Here is a tiny trained network, its code and every weight. The questions are about switching its units off for an input and a class, where a switched-off unit gives its printed mean instead of its output.

import numpy as np


def w(rows, s, z=0):
    codes = np.array(rows[::2]) - 128.0
    scale = np.full(codes.shape[1], s)
    scale[-1] = z or s
    return codes * scale


def norm(h):
    return h / np.sqrt((h * h).mean(-1, keepdims=True) + 1e-5)


def f(y):
    return np.maximum(y, 0)


def log_softmax(a):
    a = a - a.max(-1, keepdims=True)
    return a - np.log(np.exp(a).sum(-1, keepdims=True))


def net(x, mask):
    res = np.array(x, float).reshape(1, 2) / 4 @ E
    u = 0
    for l in range(4):
        y = f(norm(res) @ A[l][:, :-1].T + A[l][:, -1])
        res = res + np.where(mask[u : u + 3], y, B[l][:, -1]) @ B[l][:, :-1]
        u += 3
    return log_softmax(norm(res)[-1] @ U[:, :-1].T + U[:, -1])


A, B = {}, {}
E = w([
[247,107,247],'x0',
[3,127,251],'x1',
],0.00049)
A[0] = w([
[248,206,21,251],'L0N1',
[70,193,20,184],'L0N2',
[52,49,188,137],'L0N3',
],0.0011,0.0013)
B[0] = w([
[55,145,229,247],'L0N1',
[200,5,181,191],'L0N2',
[168,225,168,175],'L0N3',
],0.0014,0.0015)
A[1] = w([
[146,233,186,61],'L1N1',
[235,165,15,2],'L1N2',
[251,112,82,226],'L1N3',
],0.002,0.00042)
B[1] = w([
[113,85,107,226],'L1N1',
[1,218,217,192],'L1N2',
[83,145,181,254],'L1N3',
],0.0037,0.00095)
A[2] = w([
[86,157,117,107],'L2N1',
[135,131,154,246],'L2N2',
[102,167,2,253],'L2N3',
],0.0041,0.00044)
B[2] = w([
[184,87,177,206],'L2N1',
[107,123,87,245],'L2N2',
[149,2,142,174],'L2N3',
],0.0036,0.0013)
A[3] = w([
[254,155,171,246],'L3N1',
[87,70,143,253],'L3N2',
[155,99,154,179],'L3N3',
],0.0034,0.0003)
B[3] = w([
[79,1,47,177],'L3N1',
[168,186,92,255],'L3N2',
[114,121,62,188],'L3N3',
],0.0024,0.0021)
U = w([
[50,205,254,208],'0',
[132,2,108,182],'1',
[195,227,26,158],'2',
[173,164,138,3],'3',
[167,162,137,6],'4',
],0.0084,0.0063)

Each question gives the input, the list of numbers given to net, and the class t.
The units are the neurons (one row each of A and B). Each row of codes is followed by its name. A weight is (code - 128) times the scale printed after its matrix; where a second scale follows, it is the last column's (A, B and U).
mask holds one flag per neuron, layer by layer. A switched-off neuron (its flag False) gives its mean, the last column of its row in B, instead of its output. The means were averaged over made-up inputs and are rounded, as every weight is.
A unit's drop is (log p(t) with every unit on - log p(t) with that unit switched off) / (log p(t) with every unit on - log p(t) with every unit switched off).
The circuit of an input: a set's keep is (log p(t) with only the set's units on - log p(t) with every unit switched off) / (log p(t) with every unit on - log p(t) with every unit switched off). Starting from all 12 units, units are removed one at a time, each time the one whose removal leaves the highest keep (on an exact tie, the one counted first), for as long as the keep stays at least 0.8.
units of the circuit, in order: the units of the circuit, biggest drop first
unit that matters most: the unit with the biggest drop
top k neurons: the k neurons with the biggest drops, biggest first
top k neurons in layer l: the k neurons of layer l with the biggest drops, biggest first
input [-4,-5], class 0: units of the circuit, in order -> (L1N2)
input [0,-2], class 2: top 4 neurons -> (L0N1; L1N2; L1N3; L2N1)
input [6,-7], class 0: units of the circuit, in order -> (L1N2; L1N3)
input [6,5], class 1: top 3 neurons -> (L1N2; L1N3; L0N1)
input [7,4], class 1: top 2 neurons -> (L1N2; L3N1)
input [-2,-2], class 2: top 3 neurons -> (L0N2; L0N1; L2N1)
input [-6,5], class 1: top 2 neurons -> (L0N1; L1N3)
input [6,4], class 1: top 4 neurons -> (L1N2; L1N3; L0N1; L3N1)
input [-7,5], class 1: top 2 neurons -> (L2N3; L0N1)
input [4,-4], class 0: top 3 neurons -> (L1N3; L0N2; L2N1)
input [4,3], class 1: top 2 neurons -> (L1N2; L1N3)
input [-5,4], class 1: top 4 neurons -> (L1N3; L0N1; L1N2; L2N1)
input [1,-3], class 2: top 4 neurons -> (L0N1; L1N2; L2N1; L3N1)
input [-8,-6], class 1: unit that matters most -> L2N3
input [3,-1], class 2: top 4 neurons -> (L1N2; L2N1; L0N2; L2N2)
input [-2,0], class 2: top 2 neurons in layer 3 -> (L3N2; L3N1)
input [3,-3], class 2: top 2 neurons in layer 1 -> (L1N2; L1N1)
input [2,3], class 2: top 2 neurons in layer 1 -> (L1N2; L1N3)
input [1,3], class 2: top 2 neurons in layer 3 -> (L3N2; L3N1)
input [-3,-7], class 0: unit that matters most -> L1N2
input [0,3], class 2: top 2 neurons in layer 3 -> (L3N2; L3N1)
input [-1,-1], class 2: top 2 neurons in layer 3 -> (L3N2; L3N1)
input [-7,6], class 1: top 2 neurons in layer 2 -> (L2N3; L2N1)
